Below is a small trained network, with its code and all its weights. Each question gives an input and a class and asks what happens when units are switched off, that is, made to give their printed mean instead of their output.

import numpy as np


def w(rows, s, z=0):
    codes = np.array(rows[::2]) - 128.0
    scale = np.full(codes.shape[1], s)
    scale[-1] = z or s
    return codes * scale


def f(y):
    return np.maximum(y, 0)


def log_softmax(a):
    a = a - a.max(-1, keepdims=True)
    return a - np.log(np.exp(a).sum(-1, keepdims=True))


def net(x, mask):
    res = np.array(x, float).reshape(1, 4) / 4 @ E
    y = f(res @ A[0][:, :-1].T + A[0][:, -1])
    res = res + np.where(mask, y, B[0][:, -1]) @ B[0][:, :-1]
    return log_softmax(res[-1] @ U[:, :-1].T + U[:, -1])


A, B = {}, {}
E = w([
[129,40,198,157,78,96,116],'x0',
[144,164,204,99,6,165,124],'x1',
[103,114,236,101,154,194,219],'x2',
[236,98,123,108,159,198,117],'x3',
],0.012)
A[0] = w([
[193,167,29,94,79,84,111,135],'neuron 1',
[75,158,144,128,124,58,139,34],'neuron 2',
[101,159,77,181,91,74,117,137],'neuron 3',
[17,122,126,148,113,128,133,139],'neuron 4',
[156,60,97,150,77,80,91,164],'neuron 5',
[105,99,136,163,205,103,139,74],'neuron 6',
[223,122,123,135,130,170,91,65],'neuron 7',
[98,143,153,111,65,99,136,14],'neuron 8',
[162,99,69,113,185,63,175,60],'neuron 9',
[169,129,153,129,81,104,138,129],'neuron 10',
[134,194,154,129,100,112,115,77],'neuron 11',
[53,117,102,100,99,145,150,3],'neuron 12',
[152,73,164,123,172,74,118,143],'neuron 13',
[173,175,115,48,57,169,109,94],'neuron 14',
[134,154,195,144,74,182,128,25],'neuron 15',
[60,91,185,98,190,171,253,140],'neuron 16',
[155,135,167,136,70,104,135,143],'neuron 17',
[212,57,119,139,170,219,93,40],'neuron 18',
[138,97,125,157,201,104,136,65],'neuron 19',
[134,252,121,82,168,147,101,172],'neuron 20',
[150,197,100,136,168,144,168,55],'neuron 21',
[169,62,212,187,128,88,95,133],'neuron 22',
],0.011,0.0025)
B[0] = w([
[184,135,227,45,118,124,164,206],'neuron 1',
[166,178,95,183,184,174,68,178],'neuron 2',
[185,175,144,133,111,73,108,197],'neuron 3',
[127,147,123,231,129,117,113,193],'neuron 4',
[186,123,150,51,162,50,187,191],'neuron 5',
[119,135,87,81,42,153,48,181],'neuron 6',
[164,169,162,231,193,152,70,177],'neuron 7',
[117,129,138,131,128,158,97,175],'neuron 8',
[99,83,135,104,75,170,78,189],'neuron 9',
[100,61,94,135,119,174,115,167],'neuron 10',
[68,86,81,114,129,155,71,161],'neuron 11',
[145,159,148,164,169,160,64,155],'neuron 12',
[111,127,94,73,183,141,157,165],'neuron 13',
[54,122,33,83,133,180,82,197],'neuron 14',
[143,93,183,129,105,215,128,205],'neuron 15',
[218,114,211,96,63,137,127,254],'neuron 16',
[98,98,120,115,89,159,148,181],'neuron 17',
[139,153,110,220,159,172,101,194],'neuron 18',
[79,112,90,49,80,170,68,175],'neuron 19',
[92,62,164,119,240,41,217,197],'neuron 20',
[110,64,152,127,211,64,96,171],'neuron 21',
[32,136,169,126,254,42,154,196],'neuron 22',
],0.0077,0.016)
U = w([
[74,83,77,59,95,140,51,65],'0',
[245,156,185,78,100,71,156,97],'1',
[156,195,125,243,157,111,83,129],'2',
[63,86,142,109,189,61,193,130],'3',
[156,88,105,115,123,85,197,252],'4',
],0.012,0.0044)

Each question gives the input, the list of numbers given to net, and the class t.
The units are the neurons (one row each of A and B). Each row of codes is followed by its name. A weight is (code - 128) times the scale printed after its matrix; where a second scale follows, it is the last column's (A, B and U).
mask holds one flag per neuron, in row order. A switched-off neuron (its flag False) gives its mean, the last column of its row in B, instead of its output. The means were averaged over made-up inputs and are rounded, as every weight is.
A unit's drop is (log p(t) with every unit on - log p(t) with that unit switched off) / (log p(t) with every unit on - log p(t) with every unit switched off).
The circuit of an input: a set's keep is (log p(t) with only the set's units on - log p(t) with every unit switched off) / (log p(t) with every unit on - log p(t) with every unit switched off). Starting from the 12 units with the biggest drops (on a tie, the unit counted first), units are removed one at a time, each time the one whose removal leaves the highest keep (on an exact tie, the one counted first), for as long as the keep stays at least 0.8.
units of the circuit, in order: the units of the circuit, biggest drop first
k most important neurons: the k neurons with the biggest drops, biggest first
drop of u: that unit's drop, to one decimal
input [4,0,6,-7], class 2: 4 most important neurons : (neuron 4; neuron 1; neuron 2; neuron 5)
input [-5,-5,1,1], class 0: units of the circuit, in order : (neuron 9)
input [-8,-8,2,7], class 0: 4 most important neurons : (neuron 19; neuron 9; neuron 6; neuron 22)
input [4,0,-5,-4], class 1: 2 most important neurons : (neuron 5; neuron 3)
input [7,1,-3,-5], class 3: 2 most important neurons : (neuron 22; neuron 5)
input [-7,0,2,6], class 3: 4 most important neurons : (neuron 20; neuron 21; neuron 2; neuron 4)
input [-8,-3,0,7], class 3: 2 most important neurons : (neuron 20; neuron 21)
input [-3,1,3,4], class 2: units of the circuit, in order : (neuron 1; neuron 18)
input [5,-5,2,1], class 0: 4 most important neurons : (neuron 20; neuron 6; neuron 19; neuron 1)
input [1,-7,7,2], class 0: 2 most important neurons : (neuron 19; neuron 6)
input [-5,0,-4,-7], class 2: 2 most important neurons : (neuron 2; neuron 16)
input [-2,-6,-1,5], class 0: 4 most important neurons : (neuron 19; neuron 9; neuron 4; neuron 6)
input [-6,5,-7,2], class 1: 3 most important neurons : (neuron 1; neuron 22; neuron 3)
input [-4,1,5,-2], class 1: 3 most important neurons : (neuron 16; neuron 22; neuron 14)
input [-8,3,4,-2], class 3: units of the circuit, in order : (neuron 20)
input [7,-2,0,6], class 3: drop of neuron 2 : 0.2
input [-6,-1,4,7], class 2: drop of neuron 14 : 0.0
input [6,4,-2,-4], class 3: drop of neuron 16 : 0.2
